Here is a tiny trained network, its code and every weight. The questions are about switching its units off for an input and a class, where a switched-off unit gives its printed mean instead of its output.

import numpy as np


def w(rows, s, z=0):
    codes = np.array(rows[::2]) - 128.0
    scale = np.full(codes.shape[1], s)
    scale[-1] = z or s
    return codes * scale


def norm(h):
    return h / np.sqrt((h * h).mean(-1, keepdims=True) + 1e-5)


def f(y):
    return y / 2 * (1 + np.tanh(0.7978845608 * (y + 0.044715 * y**3)))


def log_softmax(a):
    a = a - a.max(-1, keepdims=True)
    return a - np.log(np.exp(a).sum(-1, keepdims=True))


def net(x, mask):
    res = np.array(x, float).reshape(1, 3) / 4 @ E
    u = 0
    for l in range(2):
        y = f(norm(res) @ A[l][:, :-1].T + A[l][:, -1])
        res = res + np.where(mask[u : u + 11], y, B[l][:, -1]) @ B[l][:, :-1]
        u += 11
    return log_softmax(norm(res)[-1] @ U[:, :-1].T + U[:, -1])


A, B = {}, {}
E = w([
[147,172,206,1,72,139,18,169,200,211],'x0',
[111,65,159,119,127,180,218,232,134,184],'x1',
[181,66,175,119,157,159,104,111,117,60],'x2',
],0.0067)
A[0] = w([
[188,66,245,185,192,136,144,99,175,5,55],'L0N0',
[157,228,165,180,171,103,136,50,83,135,223],'L0N1',
[174,126,8,159,170,144,130,94,118,160,101],'L0N2',
[184,80,128,199,55,214,249,174,180,130,80],'L0N3',
[154,125,174,144,167,79,90,47,89,66,15],'L0N4',
[253,101,185,136,130,217,128,59,56,94,5],'L0N5',
[166,11,143,73,151,169,122,111,109,81,53],'L0N6',
[126,42,100,254,174,184,82,50,122,111,14],'L0N7',
[104,213,6,177,102,105,205,120,113,181,117],'L0N8',
[36,121,156,141,185,104,148,163,82,116,31],'L0N9',
[153,175,133,131,7,221,44,204,156,168,188],'L0N10',
],0.0062,0.0032)
B[0] = w([
[66,216,76,141,107,158,205,124,112,154,214],'L0N0',
[151,108,88,148,181,152,162,212,93,188,216],'L0N1',
[194,107,156,93,182,146,60,136,204,93,171],'L0N2',
[112,73,97,63,156,104,91,96,65,165,224],'L0N3',
[150,119,71,119,101,116,125,124,106,209,179],'L0N4',
[97,244,161,144,88,199,174,127,135,177,172],'L0N5',
[42,180,68,101,82,144,145,151,139,138,174],'L0N6',
[174,68,140,114,97,135,46,141,145,2,201],'L0N7',
[110,205,131,144,80,163,134,138,151,86,235],'L0N8',
[160,109,181,149,109,148,81,119,156,110,139],'L0N9',
[165,109,111,132,149,133,166,129,153,81,253],'L0N10',
],0.0082,0.0059)
A[1] = w([
[168,230,51,245,149,47,29,16,62,122,99],'L1N0',
[124,216,163,108,105,151,134,139,145,126,86],'L1N1',
[87,112,85,252,109,105,168,90,68,61,46],'L1N2',
[104,93,203,131,128,102,123,78,69,94,2],'L1N3',
[2,183,113,201,74,43,204,68,221,135,130],'L1N4',
[71,53,138,232,126,192,170,118,77,98,134],'L1N5',
[86,123,65,53,159,121,141,30,127,11,253],'L1N6',
[156,133,72,128,233,93,126,136,72,215,208],'L1N7',
[35,6,158,71,108,97,127,183,98,154,103],'L1N8',
[109,163,118,130,160,98,15,59,22,145,193],'L1N9',
[130,168,205,28,127,81,64,228,176,188,70],'L1N10',
],0.0067,0.0033)
B[1] = w([
[16,51,233,31,143,84,151,60,77,238,254],'L1N0',
[142,183,138,177,142,184,141,88,125,121,175],'L1N1',
[120,112,227,131,176,169,136,63,177,93,221],'L1N2',
[128,94,205,139,161,251,103,96,254,119,110],'L1N3',
[114,239,148,109,79,227,147,117,152,131,180],'L1N4',
[90,94,214,91,163,69,31,68,169,190,227],'L1N5',
[239,207,100,197,98,122,116,205,180,127,246],'L1N6',
[170,79,32,107,78,90,127,196,165,84,200],'L1N7',
[126,144,64,103,115,92,119,94,73,175,194],'L1N8',
[101,57,57,91,105,212,166,201,112,137,170],'L1N9',
[90,111,163,218,181,115,79,55,115,69,245],'L1N10',
],0.0076,0.0055)
U = w([
[164,88,214,211,238,97,29,67,218,55,152],'0',
[33,43,74,46,174,71,139,110,58,238,173],'1',
[44,254,168,151,146,233,176,81,172,146,136],'2',
[216,178,16,176,98,162,175,214,159,88,205],'3',
[139,100,241,206,41,55,212,200,42,90,2],'4',
[134,136,217,160,70,26,205,177,50,64,2],'5',
],0.011,0.0069)

Each question gives the input, the list of numbers given to net, and the class t.
The units are the neurons (one row each of A and B). Each row of codes is followed by its name. A weight is (code - 128) times the scale printed after its matrix; where a second scale follows, it is the last column's (A, B and U).
mask holds one flag per neuron, layer by layer. A switched-off neuron (its flag False) gives its mean, the last column of its row in B, instead of its output. The means were averaged over made-up inputs and are rounded, as every weight is.
A unit's drop is (log p(t) with every unit on - log p(t) with that unit switched off) / (log p(t) with every unit on - log p(t) with every unit switched off).
The circuit of an input: a set's keep is (log p(t) with only the set's units on - log p(t) with every unit switched off) / (log p(t) with every unit on - log p(t) with every unit switched off). Starting from the 12 units with the biggest drops (on a tie, the unit counted first), units are removed one at a time, each time the one whose removal leaves the highest keep (on an exact tie, the one counted first), for as long as the keep stays at least 0.8.
circuit, biggest first: the units of the circuit, biggest drop first
unit that matters most: the unit with the biggest drop
top k neurons: the k neurons with the biggest drops, biggest first
k most important neurons of layer l: the k neurons of layer l with the biggest drops, biggest first
drop when u is switched off: that unit's drop, to one decimal
input [-5,7,1], class 1: circuit, biggest first	[L0N3]
input [7,-6,8], class 2: circuit, biggest first	[L0N5 L0N7]
input [-2,2,1], class 3: top 3 neurons	[L1N6 L0N3 L1N0]
input [-5,5,-2], class 0: circuit, biggest first	[L1N5 L1N0]
input [3,2,-1], class 3: top 3 neurons	[L0N10 L1N5 L1N0]
input [-7,4,7], class 0: top 3 neurons	[L0N7 L1N5 L0N8]
input [4,-4,5], class 2: top 3 neurons	[L0N3 L0N5 L0N7]
input [-6,-7,-2], class 1: 2 most important neurons of layer 1	[L1N0 L1N10]
input [1,-7,-6], class 1: top 2 neurons	[L1N0 L0N1]
input [-4,6,3], class 1: top 2 neurons	[L0N3 L1N5]
input [-5,-7,-7], class 1: top 4 neurons	[L1N0 L0N1 L0N0 L0N5]
input [-2,2,5], class 2: 2 most important neurons of layer 0	[L0N0 L0N5]
input [-8,8,0], class 0: 2 most important neurons of layer 0	[L0N1 L0N4]
input [-7,4,-6], class 0: unit that matters most	L0N0
input [-4,-6,-2], class 1: top 3 neurons	[L1N0 L0N4 L0N10]
input [-2,-5,-4], class 1: top 2 neurons	[L1N0 L0N1]
input [0,-6,7], class 2: top 4 neurons	[L0N5 L0N0 L0N3 L0N6]
input [4,-2,6], class 2: 2 most important neurons of layer 0	[L0N5 L0N7]
input [5,-4,-3], class 0: drop when L1N10 is switched off	0.1
input [-1,-7,1], class 1: drop when L1N0 is switched off	0.4
input [1,6,8], class 2: top neuron	[L0N0]
input [6,-1,2], class 0: drop when L1N8 is switched off	0.0
